Each row was made from one small tree. Brackets hold a mark, then the marks that hang from it, in alphabetical order. Every link used is in the known rows. Write each row's tree.
Each row is shifted at random along 6 fixed directions that mean nothing.
Known rows:
(F (E (Z (D N) W))): [  71  248  118   47 -117  391 -206 -137   90  -79  -81   81 -155  -55
 -285  229  -51   54  -73 -139  319 -108 -321  141 -140 -214   62   30
   44  -35  188  652 -119 -111 -405   84  -54  -68 -170 -173 -149  160
   84  187  181  -57 -106  -18  -10   13    6  130 -236   81 -106   30
   -9 -156 -159  -22 -133  135]
(Q (N D (G (B (Z W))) H)): [-101  146  186  211 -175  327 -319  109   42  -19   66  119 -266 -135
 -296  306 -247  230  -24  -92  184 -415 -154  -85 -280   42   16   48
 -114  167   95  168 -234 -305 -114  -82   81 -153  259 -360  -79 -113
 -109 -110  160  190 -192 -189   94  107  363  228   76 -161  197  223
  -69   27   45  -91 -150   73]
(B (Z (D N Y) F)): [ 314 -595  -49  -64 -118  -11   95 -146 -189  -90  -90 -134  -13  133
  275 -219 -138 -109   71   -5 -367 -181   73  -13 -252  100  166  -73
 -277   51   29 -642  -18  298  150  107 -258  -75  -45 -300    4  120
 -179  149 -166 -206   32  -71  315  129  226   72  170 -194  346  173
   67   36  157   96  -90 -149]
(E (Z (W (D Y) T))): [ -29 -104   53    5 -226  548 -196  -18  156  -18   66   66 -188 -111
 -402  242 -162  114  119 -231  -44  -79 -187  121 -117 -102   80   -8
 -160  169  149  236 -320 -100 -238  -76   28 -179  -87 -540 -103 -155
  -30 -182  297 -141 -272 -174  182  136  286  362   26  -27  135  166
    8 -106   37  231 -193  137]
(D (Y (E B) (Z F W))): [-447  180 -143   63 -294 -239  -59  705  -46  263   88 -175  -85 -264
  127  372 -180  146 -238  165 -178 -281  210 -371 -131 -270 -165  -67
   15  189 -367 -431 -132 -350  385 -492  142  576  -92 -167  299 -243
  -78  158  548  -98   96 -184  224  382  234  378 -279  113  457   82
 -202  315  145 -400  453 -855]
(D (N G H) Y): [ -29   21 -193  -61  -84  -32   94  154 -375  -56   -2 -130   26  209
  369  363  -59  345  -26  147  136 -435 -109 -141  225  221  -64   57
 -323   63   40 -254 -109 -138  299 -169 -103  122  223 -132   25   24
   10  215   80   31 -205   41  113  140  132 -157  146   80  138  143
  -99  116  -65  -51   28  -11]
(C (W E) (Z F)): [ 244  -76  197 -126  148  192   20 -117  163 -133 -129  -37   72  -65
   95  -87  122 -243  -91   11  165  174 -171   83 -226  136  109  -89
  118  -63 -112   60   66  407  -22  253  142 -126 -414   27  229 -143
  -92 -172   92 -313  217    2    8   75 -143  242   40  -70    4 -121
  -39 -139    7  321  387  254]
(P (C (Z W)) (F (E B))): [  82   42    0  244   95  106  -21  -33   48 -162  -76  -34 -117 -144
   23   -1  201 -195  -77   31   48 -118   20 -121  -82  140  -61  -87
  -81   33   -7  -75   -5  254  131  181 -163  300 -279  -72  118 -240
  126   53  165 -274    9  118  -24  210  100  187  172  -20   95   63
  -66   75    9  144  109   91]
(V (Y D T)): [ -63 -131  -91   18 -231  -60   -7  318  -31   75 -103 -265   -4  119
  251    9  -57   -5 -147   91 -113 -259 -102 -207  -49   66   -1    2
   63  102 -195 -325   35 -180  378  -44   34   70  -17  -82   -1   60
  -83  185  -62  -23  -58   20  154  203  -99   59 -154   47  176   68
 -166  135   74 -107  246 -408]
(Y (D N Z) (T G)): [ 123   33 -100 -356  -29  304  137   37 -260  232 -103  -59  143  191
  230  178   57  -37 -151   52  355  -89 -168   41   57  181    0   14
   86 -143   51  254  153   42  158  107   35  -75  -65  172   40   73
   -7   41  -50    1   22   70  -51   27 -302 -192 -379   70 -259 -149
  114   28 -266  137   32   34]
(Z (D (N H)) F W): [  88 -115    7 -314  -65  103  -93   52 -170  104 -167    3  -24 -205
  127  -46  -29 -167 -226   13   60    2  -38 -243 -409  -35   64   10
   28 -122 -164 -209  -46  347   17  167 -181  212 -149  -60   81   27
 -134  100  168 -298  145 -145  200  104  -44  187 -251  -42  136 -109
  158  -98   96 -129  350   82]
(Q (N D H)): [ 367  -33   19 -134  -93  570 -237 -227 -178 -121  -95  143  -89  209
 -160   89  -68   82  -31 -126  349 -210 -503   47 -133   88  165  122
  -43  -50  294  604 -106   20 -193  311  -69 -408  241 -177 -216  122
 -103  -74 -101   86 -300    7   21 -146 -104 -107   -1 -101 -237  -28
  114 -222 -176  206 -243  568]
(E (B (P F) Z)): [ 438 -223 -308 -345 -152  552 -205  158 -202  169   99  -41 -189   58
  -57  -62  -65 -350 -108 -125 -183  197 -214  -98 -102 -232   27  -16
  113 -210  161  483  -70  219  176  132  121  -95 -138  -79   62 -255
 -217 -393  110 -230  160  -41   86  -42 -170  195 -180  -37 -274  -95
  203   80 -107  334   72   82]
(H (Q (N G))): [ 101   29   24  128 -118 -449  -76  208  -26    3  -80 -237   30   86
  195  -89  -67  -95 -293   43 -144 -356   82 -146 -210  252    5  115
  -76   96   26 -503  137  -15  263  102   31  -82  181   42  231    1
 -208   35 -302  109 -118   11  207  121  -39  119  288   -7  293   91
 -227  235   64  -44  409 -371]
(V T (Y D E (Z F))): [ 356 -457 -358 -223 -250  -39   66  280 -221  188 -111 -240   63  280
  384 -301  -25 -264 -251   31 -294    8 -106 -163   66   57   -4  -37
   90  -27  -29 -321  126   52  452  165 -144   52   34  -40 -133  218
 -170  201 -296   51   62  135  244   82 -221 -150 -177  -66   11   13
   63  -17   37  -92  158 -367]
(T (G (E Z) Q)): [-317  277  413   95  173  764 -118 -456  408 -147  -62   36 -325 -218
 -406  358  221   45  220 -132  616  113 -360  511 -142   82  -11   -8
   97  -92   40  794    7   88 -496   36   64 -284 -414 -115  -93 -210
  149  -70  381 -240   32  -86 -436   24  -27  217 -314 -113 -278   -5
  -56 -222 -383  553 -337  734]
(P C (E B (Z (D N) (W T)))): [-190  366  289  773  175 -171  172  -78  490 -237 -172   91  -44 -105
 -197  124  175  -91  -56 -150  195 -448  195  167  -60  316 -164 -116
 -109  140  156  -18  197   89 -198  134 -250  215  -89   26  -49  -20
  275  445  -33  -22 -425  135  -99  177  220  290  210  198  214  302
 -137  300   55 -181  -73 -299]
(P (E B Z)): [ 142   63  223  240  100  347  -36 -244  350 -236 -163   25  -77   38
 -184 -120  124 -268   72 -298   85  -36 -292  336 -136   75    2 -140
    6  -74  151  393   96  271  -51  278  -77 -246 -233 -100  -37  -82
   30  -79    1 -287 -147   32  -84   29 -119  419   50    9 -152   41
   44   90  -62  359  -86  194]
(P (C (Z D E)) F): [ 168  119  199  409  -70 -278  -30   70  177 -129 -222  -63   58  -39
  120  -81   -9 -241 -280  -96   33 -515  195  -59 -265   48   33 -103
  -43  119   88 -218   81   88  -41  199 -208  211  -49   19  105   94
   51  314 -112   -1 -263   30  173  221   13  348   99   10  319   87
  -36  177  148 -229  259 -511]
(G (B F Z) E Q): [   2  -51  -39  112 -235 -139 -200  -30   46   63   49 -222 -225 -235
   -7  -42 -206 -196 -212  -12 -342 -373  184   60 -306 -161  -30 -101
  -23   61  182  -99   85  -21 -123  -42  -32 -127  -45 -187   89  -27
 -119   61  -97 -170  193 -145  160  104  172  245 -121 -171  369  131
  -29  164  -40 -158  -65 -515]
(N (H Q) Y): [ 175  540  381  301  197 -393   12  -18  331 -261 -332 -251  178  357
  297   90  167 -158 -189  -52  483 -295 -365  320  -79  284 -142 -145
  236 -207   92  280  475   82   82  260   57 -214   29  480  100  172
   89  202 -319  243 -124  182 -151  126 -417  144   62  275 -158  -81
 -392   57  -40 -117  453   22]
(T (G (E B (Z D W)) Q)): [ 210 -213  -95 -262  -52  314  -85 -364  -56   24   58   21 -186   33
 -178  -83   89 -256  -64  -60   86  202 -116  270  -95   85   22  117
   41 -175  154  419  184  374 -240  293  -97 -287  -70  -62  -18  -56
  -81 -148  -21 -119  129   -3  -86 -153 -118  -44 -118 -193 -222  -53
  126 -107 -224  425 -270  408]
(W D E T): [ 222 -396  471  171   79  -71  295 -484  507 -375 -202 -322  294  123
   10 -568  122 -428  169 -277 -202  211 -198  615 -586  624  107  -47
  -31   -7   69 -495  406  507 -102  541 -131 -616 -181 -133  231  343
  -76 -284 -499 -402 -169   52  199  -24 -164  350  462  -26  389  125
  -87 -200  374  555  187  133]
(G (E Z) Q): [ 199   60 -241 -407 -419 -219 -281  223  -78  191  -25 -209   46   10
  115 -120 -148 -347 -565   -4 -170  -44  -45 -143 -267 -346  -28    7
  332 -148  164  322  225  112 -113  195   68 -116   90  153  271   94
 -245 -133  -38  -50  209  -46  235  -39 -416  257 -271   17  -30 -362
   76   11  -50  -63  406 -489]
(Y (D N) (E (Z (W C))) (T G)): [  67 -384 -903 -351 -555   54   46  505 -758  522  452  100   -6   81
    0  388 -255  351 -396  240 -290 -460  303 -440  510   58  -66  299
 -321  298  231 -247 -193 -419  317 -184  -58  327  513 -397 -138  -90
  -36  197   39  380 -384   58  323  -24  447 -721   26  -17  286  241
  113  144 -105 -356 -440 -547]
(T (G (B (P C)))): [ -56  245  126  262   27  197  -62 -175   29  -28   16  -27 -253  -24
 -183  282  119   17  -65   15  473 -282  -81  239   40  191  -20  156
   -4  -48  113  472  128  -91 -283   25   38  -68  -72  102 -109   34
  137  252  -45   94 -207   77 -253  -53   -4 -140 -145   25  -93  238
 -148   74 -310   71 -137  103]
(C (W T (Z (D Y) (E B)))): [ -31 -193  -21  163  118   70  199  -92  114 -163   47  -48  -25   27
   -1  160  137  110  166  184    0   -3   30   39   98  476    5   61
 -196  160  -61 -332   58  242   10   31  -30  -36 -142 -230   24 -149
   89   57   90 -167 -146  102   34  114  342 -194  336   26  252  237
 -249   -3   37  244  -63  230]
(V (T (G B))): [-425  305  274  386   22 -493  102  260  267   -7 -106 -382  -77 -144
  303   45  163 -107 -183  253   92 -200  200 -205  -92  481 -203   13
  118  100 -406 -652  310   52  440  -99  108  183 -170  267  222  -61
   21  237  -69  -23  121  109  -77  321   47   82   89   76  360  122
 -490  308   65  -88  548 -416]
(V (T G) (Y (D N) (E B Z))): [ 155  -98 -674  -48 -293 -109   92  437 -510  337  213  -26 -129  327
  199  266  -60  195 -335  248  -41 -227  169 -354  647  187 -135  295
 -153  151  172   -8  -16 -321  299 -163 -115  303  414  -47 -289  180
   -4  441 -162  529 -288  261   92  -17  143 -736  -90  104   14  255
  -86  192 -227 -310 -207 -399]
(C (Z (D Y) F W)): [ 455 -469   52  -21   57   90  101 -389  -74 -195 -186   14   13  172
  155 -202    7 -165   68  -33  -30 -119  -50  156 -152  165  191  -43
 -202  -22   51 -275   49  446 -143  291 -292 -157 -167 -195 -113  177
  -57  278 -197 -160  -61   33  172   57   96  -22  111 -191   87  133
   60 -134   29  142 -117  219]
(B F P (Z (W C D E))): [ -86 -140  327  597   93   58  201  -68  345 -174  138 -143 -115 -194
 -147  158  -62   58  157  -81 -160 -377  279  325 -275  225  -59 -143
 -275  215  193 -477  -22  -61 -230 -185   26   52 -282 -234   37  -29
   33  283 -195 -145 -237  -53   70  160  634  135  403   85  629  619
 -212   60  199 -163 -127 -312]
(W (Z D (F E))): [ 114 -188 -113    3 -232  -69  -68  140 -163    4   57  -87  -41   20
   24   57  -58    7 -205  161  -21  -55   27 -137 -138   58   84  154
  -45   65   73 -171   48   51 -204   39  -83  119   45 -120   69  242
  -51  157   35   88 -184   66  198   61  170 -177   83    4  332  126
 -163  -87   44  -49  162 -246]
(G (B (Z D F)) E (Q V)): [  57  184  -33   42 -108 -230 -163  -22   -4  175  -65 -146 -135 -139
    8  -17  -48 -289 -385  120  118  -87  122   44 -184 -203  -66  -26
  263 -128  143  291  374  197 -420   66 -112  -15  -22  218   96  212
  -57  278  -14  117  288   44  -18  -35 -152   40 -406  -30   55 -100
  -48   -2 -180 -243  185 -349]
(Y (Z (D (N G)) (E B))): [-169  204    7  227   25  204  112  151   69   10   -9  131  -83   40
  -59  389   72  154  -56  172  409 -166  -46   20   76  143  -95  109
   45   15   51  282  188  -82 -209  -71  -63  139   21   25 -104   60
  107  373  224  221 -269  114 -185   82  165 -213 -226   78    6  156
 -163   94 -201 -102 -118 -109]
(T (G (B (P C E)) Q)): [-304 -159  296  444   47  140  -24 -283  289 -188   17 -145 -303 -234
 -208   59   46  -17  225 -106  -60 -362  112  314 -279  267   14  -75
 -307  171  -24 -371  -34   -3  -48  -21  -73 -148 -215 -361   13 -234
   45   38   24 -328  -52 -162  -59  183  353  365  220 -233  367  350
  -96  183  -10  283 -337   38]
(C (W E T (Z (D Y)))): [ 269   40 -163 -168 -203    5  -62  179  -72  106   75  -35  100   72
  -82  186 -110    5 -305   -1  101  -30  -53   24   23   54   97  170
   55   56  227  292  -26  -57 -265   76  142  -75   58  -51  114  142
  -46  -84  -25  100 -216   38  247  -74  -62  -54   13  169  110   24
  -68 -138    9  -37  298 -179]
(T (G (E (Z (D N) F W)))): [ -26  -64  -35  -74 -227  652 -273 -230 -122   76  159  196 -376 -200
 -456  366 -110  218   19 -164  224 -184 -130  163   11 -124  123  193
 -236  110  195  495 -391 -148 -400  -96  -69  -70  -20 -503 -261  -74
   20   43  316  -38 -239 -177   -3  -45  337  -23 -176 -190   16  231
  116 -167 -246  149 -518  365]
(F (E B (Z (W C D)))): [-106  332   26  231 -123 -173  -52  214  137  -34   69  -65  -64  -72
 -141  155   26  -56 -234  126  109  -12    3  -93  -89   23 -159   95
  146   22   -4  197  218  -54 -124   12   73  159  -55   82  171   55
   71  121  137   97  -42  128  -14   91   66   49   19  210  181   80
 -304  128   12 -126  251 -354]
(C (W (T (G B Q)))): [ -92  293  -75  -47   54   15   13   49  -61   48   59 -104  -57  -51
   48  344  174   66 -210  271  406  -87  -24  -92  183  339  -71  196
   95    2  -36  237  145   64  -50   38  194   30 -124  187  114 -157
   98   39   83    4  -46  146 -147   26  -50 -305   -9  122  -56   14
 -276  -16 -239   89  281  178]
(P (C (W (D (N H) Y) T))): [ 209  122 -262 -127 -239 -268  -40  346 -250  118  -12 -122  163   99
  204  141  -51  -41 -459  107   82 -299   50 -315   36   94  -27  107
   63   30  111    5   80  -42  104  151   24  187  189  156  187   40
  -15   68  -67  123 -189  112  252   45 -186  -12   61  225  135  -97
  -48   75   63 -229  457 -416]
(Y D T (Z E)): [ -52 -118  -72   23 -268  202   44  270   43  178  -23  -46   87   27
    9  117  -97   -4 -125    1  -36 -323  -82  -25  -83   10  -14  -64
   81  122  -21  -97   91 -203  198    1   38  -27    2 -185  -59  -12
  -18  143   33   62 -201  -23  109  202   82    7 -225  -30  150   78
  -42   94   12 -145  -89 -462]
(G (E B Z)): [ 118 -267 -278  -66   35 -254  237 -122  -88 -156   36 -188   28  221
  339 -242  304 -283 -101  346 -189  214  -21 -102  126  445 -182   64
   70 -136 -100 -291  567  655  307  292 -126  -37   -6  208  183  -56
  -43   53 -153 -179  157  334  -99  -47  -69 -410  291   20   -1  -37
 -234  159  -62  337   66  119]
(T (G B (Q (V (Y D))))): [-213 -393 -265 -559 -253  224 -280  349 -259  345  163 -289 -254 -250
   79  -89  -25 -248 -153  210 -253  479  -19 -343 -306 -150   -1   58
  181  -95 -421 -305    1  230  465  -72  169   99 -181 -144  407 -460
 -373 -595  491 -331  706 -216  130  130 -162  430 -290 -276   98 -331
   45   40   47  498  381   49]
(G (E (B F)) Q): [ 147  -89 -264  168  -49 -448  173 -193 -198 -135   43 -208    2  171
  265  -83  118 -113 -244  268 -129 -411  169    5  157  370 -135  126
 -137   23  234 -240  434  249  -36  216 -226  -88  167  132   26  184
   39  423 -430   14 -215  272  -13  -61   67 -543  281   15  210  204
 -211  165 -178 -103  -93 -243]
(F (E (B (Z (W C))))): [  49  141   -2  143  128  -93  108  -67   54 -157  -29 -153  -42   44
   91  -13  263 -165 -102  239  198  155 -145   15  -15  279 -133   78
  186 -156  -60  131  422  278   30  226  -24   53 -229  271  130   39
  101  176  -46  -80  152  286 -190   -6  -91 -212   56  142  -42   25
 -310   17 -106  123  197   87]
(Q (N D (Y (E Z)))): [ 387 -301 -216 -137 -374  -88 -200   72 -253  -28  -14  -55    3  297
   64 -174 -250  -35 -203  -65 -239 -352 -171 -168 -247  -52  100   62
  -75   73  149  -70  -53  -82  136  165  -61 -207  421 -223    1  165
 -285  -49 -227  119 -156  -55  356  -66  -31   34  155 -156   89   54
   60    2  136  -65    1 -198]
(E B (Z D F (W C))): [ 344 -246 -238  -74 -160  457 -137  -57 -142   73  108  252 -231   -7
 -404   26  -73 -171  -65  -97  -52   60  -40  -36   39  -50   27  148
  -90  -21  267  455  -32  220 -344  194 -153  -83   78 -294 -212  -74
  -19   -4  116  105 -286   17   66  -72  198  -55  -53  -85  -55  194
  136    5 -120  139 -276  105]
(G (B F P) E (Q (V Y))): [  -2 -460 -177  249    2 -221   89 -250 -105 -107   75 -360 -216  -38
  196 -223   53 -158   65  174 -458 -260  214   89  -29  177  -91 -118
 -300   90   71 -690  186  301  101  -40 -258  -57  -76 -227   13   -3
  -81  296 -250 -312  208   69   66   57  293 -138  286 -189  395  333
 -108  127  -30   53 -242  -95]
(G E (Q N)): [-118  -61 -277  -28 -174 -380    7   23 -204  -25   42 -198  -44  -11
  240   31   68   58 -311  361  -99 -286  144 -286  -56  217  -58  181
  -44   98   10 -372  215  137   28   51 -125   75  185   33  163   58
  -96  261  -96  -82   -3  124   64   -7   63 -361  145  -52  259    4
 -199   44 -104  -75  103 -160]
(Q N (V (Y (E (Z D))))): [ 263  -61   43  -33   17   24  -29 -109  -97  -10 -210  -88   -8  243
   48 -279   96 -180 -189    9  230  130 -251   30 -128    8   98   54
  178  -88   -5  192  200  281    1  180 -137 -127   35  167    7  284
 -202  206 -145  104  111  146  -28 -155 -383  -18 -144  -31 -226  -73
   -9 -185 -104  143  289  178]

Write each row's tree:
[ 123 -161  239  109  201  352  278 -408  165 -183 -231   39   86  129
  -11  -57  255 -153  117  -17  369  -61 -251  411 -148  411   15  -66
   37  -93   81  117  355  332 -258  339 -159 -231 -265   44 -136  164
  139  266 -210 -136 -256  154 -189   30  -64 -208  -79  -27 -107  179
  -52 -190 -148  202 -125  327]
(Y D (Z F (W T)))
[ 241 -383 -179 -104 -130 -188   90  -71 -126  -59  -29 -148   79   98
  183 -309   61 -249 -186   33 -284 -101  -33   13 -100  176   -2  -34
  -56  -13   -5 -374  245  353  236  300 -164  -61  -34  -66   82   42
 -109  123 -229 -202  -25   95  182  -11  -18  -93  221  -67  170   69
   -3   16   77   72   96 -154]
(Y (E (Z F W)))
[ 171  110   39 -188 -132  -48 -101  156  -92   64 -131 -208   47  102
  269  -18 -120 -148 -219 -114    3 -235 -161  -28 -246    3  -26 -127
   75 -119   18    6   20   -3  412   25   91  -80   51   71  156  -11
 -159 -149  -83  -71  180 -111  139  138 -226  316 -130  -12   -8  -80
    9  102   47  -41  339 -197]
(D (N H (Y (T (G (B F Z))))))
[ 225 -107 -178 -169  -30 -203   54   74 -243   69   13 -142  102  158
  311   11   55 -158 -214  230   70  -29   31 -110  -23  278  -93   60
   47 -141   37 -155  355  294   49  227  -95   28   76  205  158  116
 -103   83 -182   48   75  158  142  -13  -46 -250   70   69   78  -58
  -71   54   -1  -35  188  -31]
(N (D (Z E (W (T (G (B F)))))))
[ 233   44 -182   37 -118  128 -140  279 -249  120  115  -61  -39  255
   52  293  -56  131 -208   21  243 -234 -222   -1  385  188  -92   95
  -99   28  299  158   35 -171  134   55    5 -112  322  -64 -143   -6
  -30   39 -103  559 -311  164   49   71   90 -244  222   43  -36  122
 -173  -40 -125  -51  -27  102]
(N G (H (Q (V T (Y D Z)))))
[  26 -166  -55  -96  -10  449  -20   34 -100   19  -22  -29  -65   -2
   32  276  -54   94  195  -20   56  -96 -199   -4   -5   52  -28 -122
 -186   10  -15  -23 -150   39   16  -38  -94   10 -129 -319  -31 -139
   -3  -21  278 -207  -37  -69  133  184  197  147  -73    0   63   60
   63   -1  -17  145 -159  233]
(N (D (Y T) (Z F (W (E B)))))
[  83  -14  242  311  -64   73   -3 -120  129 -162 -110   11  -54   59
 -140  118  -30   50  -53  -35  249 -303  -56  210 -164  179  127   78
  -93  104  200   78   74  -15 -490   81 -112 -123   -6 -110 -105  334
   73  336 -110  142 -482   44   45   53  161  -65   49   25  260  288
 -173  -86  -52  -39    7 -147]
(W (Z D F))
[-313  514  565  350  199  226   42  -50  539 -172 -245 -157  -19   34
   15  356  165  -15  140  -26  682 -156 -334  340 -271  166 -226 -247
  314 -136 -151  423  280 -128 -199  -29  150  -31 -286  239   35   10
  195  139  207   89   28   15 -348  303 -127  263 -305   65 -182   24
 -313  -83  -78   14  152  161]
(N D (Y (T (G Q)) (Z (F E))))
[ 271 -108 -164  -91  -87 -108    3   50 -210    1  -10  -45   97  118
   70   69   22  -23 -259   76   94 -163  -44   58   81  157   62   99
  -77  -14  242   37  161  100 -165  190 -100  -57   33   39   80  165
  -35  185 -186   31 -197  150  180  -96  -41 -115  106  136  120   65
  -58  -45  -90  -29  169 -125]
(D (Z (W C E)))
[ 252  -73 -370   43 -110 -140  -32  121 -188   84  103   33  -76  -69
 -102    4   65 -139 -309   84  -83 -190  140 -148   94  106  -71  217
  -50  -20  147   38  140  152  -89  178 -177  200   94    4  -45   -9
    8  308 -129  -12 -229  140  111 -144  107 -245   67  103  115  224
  -11   79  -36 -244   76 -169]
(Z (E (B (P F))) (W C))
[ 185 -563 -364 -398 -118  615 -213   -7 -192  127  153  -14 -298 -297
 -187 -157   18 -240   84  -86 -447  285 -176 -183 -211 -150   43    6
  -98  -99 -142 -110 -262  403  320  122  -94   36 -300 -482  -28 -494
 -243 -312  321 -663  297 -185  192   -8  196  236  -52 -217   -1   28
  265  -57   70  350 -132  438]
(Z (E (B F P)) W)
[ -78  299  -92   25  204  278  143  134 -230   72  -79   43  -18   63
  196  633   10  360  119   26  334 -280  -94   78  297   44  -93 -133
 -373   21  158  138 -212 -149   93 -318 -163  263  -62 -178  -36  -93
  155  301  399  -54 -110  -16  -44  234  192  -21 -212  203   15   82
   36  167 -318  -54 -204  110]
(D (N (H Q)) (Y (E B)) (Z F))
[  18   46 -214 -325  -83  -21  168  405  -78  205  117 -186  272  -37
  102  203   90  -69 -280  196  173  488   48 -100 -110  282 -119  225
  184 -102  111   33  231  132 -234   27   67  232   68  173  424  159
  -28 -291  219   70  -23  148  146  -47 -174  -39  -72  274  235 -144
  -80 -237  110  166  597 -111]
(W C (D (N Y) (Z F)) E T)
[ 197  130  -50  -55 -232 -177  -12  174 -268   65  -46  -55  156  147
  162  182 -181  100 -328   40  176 -338   26  -61 -110  -15   74  124
 -113   55  254   46   15 -166 -262    5  -81   66  174   14  118  461
  -53  257 -102  161 -310   43  271   24  -46  -84  -74  198  276   47
  -19   21  -40 -275  260 -475]
(W (D N (Z (F E))))
[-160  226   54   24 -156 -207   39  416   69   92   68 -153  172  -24
   90  267  -45   51 -308  166  190   50   23  -37 -172   75  -53  112
  138   53    4  -23  211 -100 -186  -67  132  149   19  128  378  213
  -72  -13  163  101 -128   63  160   67  -57  114  -63  309  385  -82
 -226   29  111  -97  511 -469]
(W (D Z) E)
[ 211 -243 -182  346  123  -24  265  -97 -106 -133   93   36 -117  168
   49   67   80  -21   62  141 -113 -304  237   25  164  411  -77   65
 -321   78  236 -275  177  223  -13   71 -206   73   46  -73 -106   -7
   80  360 -264   21 -310  204  -18    6  400 -393  364   60  205  454
 -123  249  -64  -26 -290  -67]
(E (B (P F) (Z (D N) (W C))))
[-103 -194 -130  155 -161  -15  -95  -13 -246  -60   57 -104 -154   -1
  -56  104  -49  236  -83  186  -37 -431   37 -194   28  158   92  142
 -297  288  110 -371  -97  -53  -18  -53 -139  -98  185 -301   -5  -21
 -116  215   -3   32 -273   27  115   58  278 -160  311 -145  320  201
 -174  -25  -97   71  -65    3]
(G (Q N V))
[ 350  259 -289    7  -71  117  -74  102 -201   72   32    7  -16  133
   62  239   71  -92 -363  -55  256 -317  -48   -7  218 -128  -63   61
   -9 -122  416  589  -22   32 -217   71  -41  248    0  191  -61  124
   61  288 -123   15 -336  185    7 -103 -138 -246  -49  271 -245   80
   76   13 -238 -218  114  -45]
(B (P (E (Z W)) F))
[ 420   51   30   45  176 -150   53   49   73 -140 -155 -119  213  540
  302  -24  139 -237  -68   46  281   60 -381  234   56  281 -195 -179
  199 -277  168  207  575  322  167  378  -74 -240  228  341   68   80
  -59  -36 -237  392   36  249  -59   43 -287  -46  181  124 -247 -182
 -202  -16   31   70  129  283]
(N D (H (Q V)) (Y (Z (E B))))
[-467 -120   18  102 -292  373 -242  215  113  102  315  -51 -421 -379
 -342  330 -133  164  102   -7 -232  -70   97 -120 -169  -87  -49   56
 -194  255 -224 -232 -349 -193  185 -372  191  123 -127 -572  121 -489
 -111 -287  582 -239   75 -285   71  243  552  375   72 -192  413  220
 -139  198   64  250 -228  -84]
(T (G (E (B P) Z)))
[  93  134  257  247 -198   60 -242  118  289  -64 -200  -44  -47 -126
 -155  -10 -107 -185 -235 -237   84 -380 -105   13 -366 -180  107 -109
  136   70   48  188  -36 -119 -116  173    2  -68 -125  -87   46  -19
  -40  100   57  -47 -144 -109  156  156 -108  641 -123  -26  152  -33
    5   75   93  -79  223 -433]
(P (C (Z E)))
[ 274  -72 -130   27 -181   14 -260  243 -115  143  -81 -215 -101  116
   11   -7 -122  -70 -219 -134 -110 -214 -150  -71  136  -59   87   42
  -96  102  175  -92 -138 -125  188   39  -42 -136   56 -170  -79    9
 -172   73 -153  164 -140   20  248  104  -96  205   58   34   83   39
  -95   32  -67    3  222 -142]
(H (Q (V T Y)))
[ 541 -373   69 -132   40   57   83 -341   28 -159 -250  -19  113  281
  174 -284  -17 -288  -30 -120   11  -31 -180  283 -219   68  186 -100
   10 -137   83    3  195  420 -106  406 -206 -300 -173  -24  -43  226
 -106  174 -287 -144   73   39  176  -34 -209  147  -50 -109 -100  -66
  125 -129   30  162  -14  120]
(C (Z (D (Y E)) W))
[ 648 -455  -16 -174 -122  -49  -65 -226  -52 -139 -227 -130  109  171
   83 -553  -19 -537 -165 -247 -278  -28 -161  123 -383   19  173 -131
   32 -143  118  -69  159  435   66  563 -171 -270 -116  -44  119   90
 -147 -135 -344 -301  103   -2  310  -48 -354  418  128 -117   -3  -79
  233  -18  164  237  222 -131]
(P (C (W (Z (D Y) (F (E B))))))
[-211   49  117  296 -344 -507  -94  531  -25  174  -81 -232   23    7
  105  -98 -235   52 -367   88 -178 -445  216 -368 -297  -81   28   -3
   34  342 -234 -703  -19 -315  397 -300   82  187  222  -71  241  167
 -291  246  -47  258  -29  -81  307  246   62  310   28  -20  508  164
 -275  215  244 -404  588 -907]
(Q N (V (Y D T Z)))
